Below are the code and all the weights of a small trained network. Each question names an input and a target symbol and asks about switching units off, where a switched-off unit gives its printed mean instead of its output.

import numpy as np


def w(rows, s, z=0):
    codes = np.array(rows[::2]) - 128.0
    scale = np.full(codes.shape[1], s)
    scale[-1] = z or s
    return codes * scale


def norm(h):
    return h / np.sqrt((h * h).mean(-1, keepdims=True) + 1e-5)


def f(y):
    return np.maximum(y, 0)


def softmax(a):
    e = np.exp(a - a.max(-1, keepdims=True))
    return e / e.sum(-1, keepdims=True)


def log_softmax(a):
    a = a - a.max(-1, keepdims=True)
    return a - np.log(np.exp(a).sum(-1, keepdims=True))


def net(x, mask):
    ids = ['αβγδζηθμπστφψω'.index(c) for c in x.split()]
    T = len(ids)
    res = E[ids] + P[:T]
    u = 0
    for l in range(2):
        q, k, v = (norm(res) @ M[l].T for M in (Q, K, V))
        z = softmax(np.where(np.tri(T) > 0, q @ k.T / 3**0.5, -1e9)) @ v
        res = res + np.where(mask[u], z, O[l][:, -1]) @ O[l][:, :-1]
        u += 1
        y = f(norm(res) @ A[l][:, :-1].T + A[l][:, -1])
        res = res + np.where(mask[u : u + 12], y, B[l][:, -1]) @ B[l][:, :-1]
        u += 12
    return log_softmax(norm(res)[-1] @ U[:, :-1].T + U[:, -1])


Q, K, V, O, A, B = {}, {}, {}, {}, {}, {}
E = w([
[113,139,169,110,102,64,161,144,92],'α',
[60,154,79,125,27,89,120,96,98],'β',
[66,96,97,139,129,131,144,149,153],'γ',
[106,123,160,163,101,238,96,137,194],'δ',
[193,65,150,116,97,138,62,163,112],'ζ',
[80,123,136,190,111,144,72,102,42],'η',
[150,36,59,131,159,215,132,92,113],'θ',
[128,132,147,83,117,180,147,154,197],'μ',
[95,161,124,207,78,140,160,167,153],'π',
[150,146,68,69,99,142,191,163,71],'σ',
[178,120,32,254,88,122,63,85,149],'τ',
[143,101,67,46,137,135,25,81,76],'φ',
[182,120,171,175,155,105,68,114,94],'ψ',
[141,213,145,122,144,177,91,149,81],'ω',
],0.022)
P = w([
[9,90,128,67,103,146,137,94,106],'0',
[32,94,134,83,106,134,136,107,100],'1',
[46,98,130,103,108,132,133,115,100],'2',
[62,99,131,117,111,137,141,116,104],'3',
[71,108,135,127,114,138,143,117,107],'4',
[86,116,128,132,115,139,144,121,111],'5',
[104,119,126,135,118,142,148,121,110],'6',
[110,119,130,146,126,140,153,125,119],'7',
[119,128,128,148,135,138,152,129,116],'8',
[124,124,125,154,146,140,159,128,119],'9',
[132,130,131,163,145,141,158,131,128],'10',
[141,134,127,167,155,138,158,140,132],'11',
[149,135,120,179,164,139,157,142,134],'12',
[142,130,123,171,170,142,162,130,139],'13',
],0.011)
Q[0] = w([
[133,108,235,109,178,126,94,136,100],'0.h0',
[106,189,162,68,178,86,141,118,150],'0.h0',
[111,81,175,229,124,214,191,138,2],'0.h0',
],0.0062)
K[0] = w([
[93,108,175,94,191,158,190,185,103],'0.h0',
[19,131,112,72,107,144,124,87,113],'0.h0',
[202,254,185,211,191,180,147,125,56],'0.h0',
],0.0058)
V[0] = w([
[114,110,196,106,4,252,230,56,23],'0.h0',
[77,216,126,50,247,82,53,98,174],'0.h0',
[122,51,98,153,70,100,155,64,161],'0.h0',
],0.0037)
O[0] = w([
[86,73,103,75,70,84,167,111,119,255],'0.h0',
[124,139,134,141,74,168,206,62,124,105],'0.h0',
[14,43,183,145,82,103,254,56,164,73],'0.h0',
],0.0096,0.0033)
A[0] = w([
[108,170,194,72,155,127,182,172,69,163],'0.n0',
[85,120,170,193,124,153,108,153,145,3],'0.n1',
[126,203,97,146,87,154,125,105,131,154],'0.n2',
[224,86,199,141,98,131,132,68,111,153],'0.n3',
[115,183,163,136,93,87,45,64,66,111],'0.n4',
[213,142,131,89,110,137,90,63,107,85],'0.n5',
[89,69,107,124,117,94,67,99,255,109],'0.n6',
[84,131,36,132,118,146,205,130,94,74],'0.n7',
[163,153,187,206,156,89,113,80,97,44],'0.n8',
[130,140,179,73,135,102,166,162,77,91],'0.n9',
[204,40,162,41,166,137,149,104,179,240],'0.n10',
[99,122,104,170,125,148,78,88,144,153],'0.n11',
],0.0095,0.0034)
B[0] = w([
[135,179,104,191,110,123,128,84,191,187],'0.n0',
[109,167,99,64,144,151,145,162,156,167],'0.n1',
[190,191,64,144,117,66,147,195,103,187],'0.n2',
[170,33,189,144,121,83,172,157,122,185],'0.n3',
[103,96,98,97,108,65,108,50,187,253],'0.n4',
[68,146,147,110,157,76,102,172,106,185],'0.n5',
[172,157,120,113,116,92,81,141,177,191],'0.n6',
[167,88,109,83,134,90,141,163,199,199],'0.n7',
[167,101,137,116,136,21,101,70,102,198],'0.n8',
[131,156,120,150,129,137,159,101,254,164],'0.n9',
[73,184,139,188,12,84,110,127,119,184],'0.n10',
[103,91,67,146,36,91,184,141,185,209],'0.n11',
],0.0082,0.0077)
Q[1] = w([
[109,174,93,161,82,120,120,128,87],'1.h0',
[108,118,236,20,246,189,174,137,52],'1.h0',
[112,97,48,155,55,68,141,125,255],'1.h0',
],0.01)
K[1] = w([
[136,150,118,131,162,102,82,151,122],'1.h0',
[11,138,117,3,91,119,209,108,156],'1.h0',
[246,163,151,182,147,112,90,153,103],'1.h0',
],0.017)
V[1] = w([
[30,143,89,160,1,181,137,148,28],'1.h0',
[158,166,48,215,75,95,177,21,127],'1.h0',
[181,48,151,136,62,58,100,125,147],'1.h0',
],0.0046)
O[1] = w([
[98,160,83,197,176,178,116,211,129,103],'1.h0',
[162,124,114,173,134,158,134,67,192,229],'1.h0',
[130,153,135,152,127,179,249,134,85,254],'1.h0',
],0.012,0.0059)
A[1] = w([
[135,149,86,73,139,154,125,52,176,121],'1.n0',
[123,137,85,115,139,168,120,122,82,193],'1.n1',
[204,87,154,119,98,97,154,208,168,143],'1.n2',
[115,250,128,190,123,122,128,162,151,117],'1.n3',
[83,104,152,140,75,116,69,108,54,95],'1.n4',
[102,63,105,99,88,96,176,146,119,142],'1.n5',
[166,218,145,54,92,153,119,136,148,252],'1.n6',
[207,80,139,93,144,141,126,61,134,209],'1.n7',
[112,114,111,147,118,59,140,82,91,101],'1.n8',
[159,149,144,46,135,138,147,182,181,171],'1.n9',
[170,189,163,87,166,124,143,102,53,129],'1.n10',
[118,100,144,65,64,143,133,188,119,168],'1.n11',
],0.011,0.0023)
B[1] = w([
[120,219,155,163,198,102,72,88,66,214],'1.n0',
[150,132,164,193,107,130,75,172,179,144],'1.n1',
[174,213,183,151,196,130,133,78,79,221],'1.n2',
[147,127,147,135,81,88,56,184,83,235],'1.n3',
[165,195,121,146,135,231,200,134,122,181],'1.n4',
[183,136,177,141,220,112,56,153,119,255],'1.n5',
[185,17,122,97,113,167,127,87,83,213],'1.n6',
[78,91,147,162,101,159,79,73,2,195],'1.n7',
[96,155,114,114,77,182,176,184,113,239],'1.n8',
[140,89,128,109,77,225,119,76,135,180],'1.n9',
[148,89,76,176,92,75,109,69,150,149],'1.n10',
[168,92,157,94,189,113,162,131,77,184],'1.n11',
],0.0091,0.0079)
U = w([
[101,180,106,213,107,141,156,79,170,200],'α',
[107,173,127,85,100,41,159,117,170,227],'β',
[179,124,83,78,206,114,154,96,148,121],'γ',
[150,94,169,98,44,178,107,120,159,56],'δ',
[132,170,213,151,210,118,98,166,136,80],'ζ',
[53,164,57,123,109,137,130,110,67,67],'η',
[118,48,106,168,125,198,102,123,113,158],'θ',
[115,54,185,109,30,99,112,119,120,198],'μ',
[172,175,142,152,117,114,165,239,105,10],'π',
[171,135,157,94,124,124,204,75,63,142],'σ',
[158,26,9,126,76,42,175,135,168,49],'τ',
[116,206,134,97,146,123,48,113,71,2],'φ',
[114,11,136,166,152,79,117,109,95,142],'ψ',
[172,140,67,142,105,94,27,95,162,126],'ω',
],0.011,0.0027)

Each question gives the input, a string of symbols that net reads in full, and the target symbol t.
The units are the heads (3 rows each of Q, K, V and O) and the neurons (one row each of A and B). Each row of codes is followed by its name. A weight is (code - 128) times the scale printed after its matrix; where a second scale follows, it is the last column's (O, A, B and U).
mask holds one flag per unit, layer by layer, with each layer's heads first. A switched-off unit (its flag False) gives its mean, the last column of its rows in O or B, instead of its output. The means were averaged over made-up inputs and are rounded, as every weight is.
A unit's drop is (log p(t) with every unit on - log p(t) with that unit switched off) / (log p(t) with every unit on - log p(t) with every unit switched off).
The circuit of an input: a set's keep is (log p(t) with only the set's units on - log p(t) with every unit switched off) / (log p(t) with every unit on - log p(t) with every unit switched off). Starting from the 12 units with the biggest drops (on a tie, the unit counted first), units are removed one at a time, each time the one whose removal leaves the highest keep (on an exact tie, the one counted first), for as long as the keep stays at least 0.8.
circuit, biggest first: the units of the circuit, biggest drop first
k most important neurons: the k neurons with the biggest drops, biggest first
k most important neurons of layer l: the k neurons of layer l with the biggest drops, biggest first
input π τ π ψ μ φ α δ ζ η η η, target π: 2 most important neurons -> 0.n11, 1.n5
input μ α φ, target φ: circuit, biggest first -> 1.n0, 1.n6
input τ τ α τ β, target α: circuit, biggest first -> 1.h0
input δ β β, target τ: circuit, biggest first -> 0.n7, 1.n2
input γ α ω τ ψ α, target α: circuit, biggest first -> 0.n0, 0.n9
input π μ δ η δ η ω τ θ θ ω γ γ, target ω: circuit, biggest first -> 1.h0, 0.n11
input φ π ψ η σ μ ω ψ η β δ φ, target σ: 2 most important neurons -> 0.n10, 1.n4
input ψ ψ α τ θ ω α δ γ φ α α, target α: circuit, biggest first -> 0.n9, 0.n0
input τ γ φ α ψ δ μ σ θ μ η γ, target σ: 2 most important neurons -> 1.n9, 1.n2
input θ α δ φ γ θ ψ ω ω γ, target γ: circuit, biggest first -> 0.n7, 1.n2
input α π μ β θ α φ γ, target ζ: 3 most important neurons of layer 1 -> 1.n5, 1.n2, 1.n6
input β θ ψ η η α ω θ φ μ σ γ, target ω: circuit, biggest first -> 1.h0, 0.n2, 0.n6
input π σ ω δ η δ ψ ψ δ, target σ: circuit, biggest first -> 1.h0, 0.n0
input β δ ψ β α ω δ θ, target ω: 2 most important neurons -> 0.n2, 0.n10
input δ α α, target β: circuit, biggest first -> 0.n9
input α θ ω θ δ ψ ω δ α θ ζ, target π: 2 most important neurons -> 0.n10, 0.n4
input α θ ω ψ σ γ π, target σ: 2 most important neurons of layer 0 -> 0.n10, 0.n1
input φ θ ψ δ ω δ, target ω: circuit, biggest first -> 0.n2, 1.h0, 0.h0, 0.n11
input ψ ω θ μ ψ σ φ η π, target π: circuit, biggest first -> 1.n3, 0.n4
input δ σ η σ β τ ω δ τ θ φ α η, target α: most important neuron of layer 0 -> 0.n4
input ω θ α ζ θ ψ ω α π σ ψ ω ω ζ, target ζ: 2 most important neurons -> 1.n2, 0.n3
input τ γ τ δ η, target α: 2 most important neurons of layer 0 -> 0.n11, 0.n3
input μ ω δ σ τ φ ψ β ψ μ η, target σ: 3 most important neurons of layer 1 -> 1.n4, 1.n3, 1.n5
input π τ σ, target α: 2 most important neurons of layer 0 -> 0.n0, 0.n9
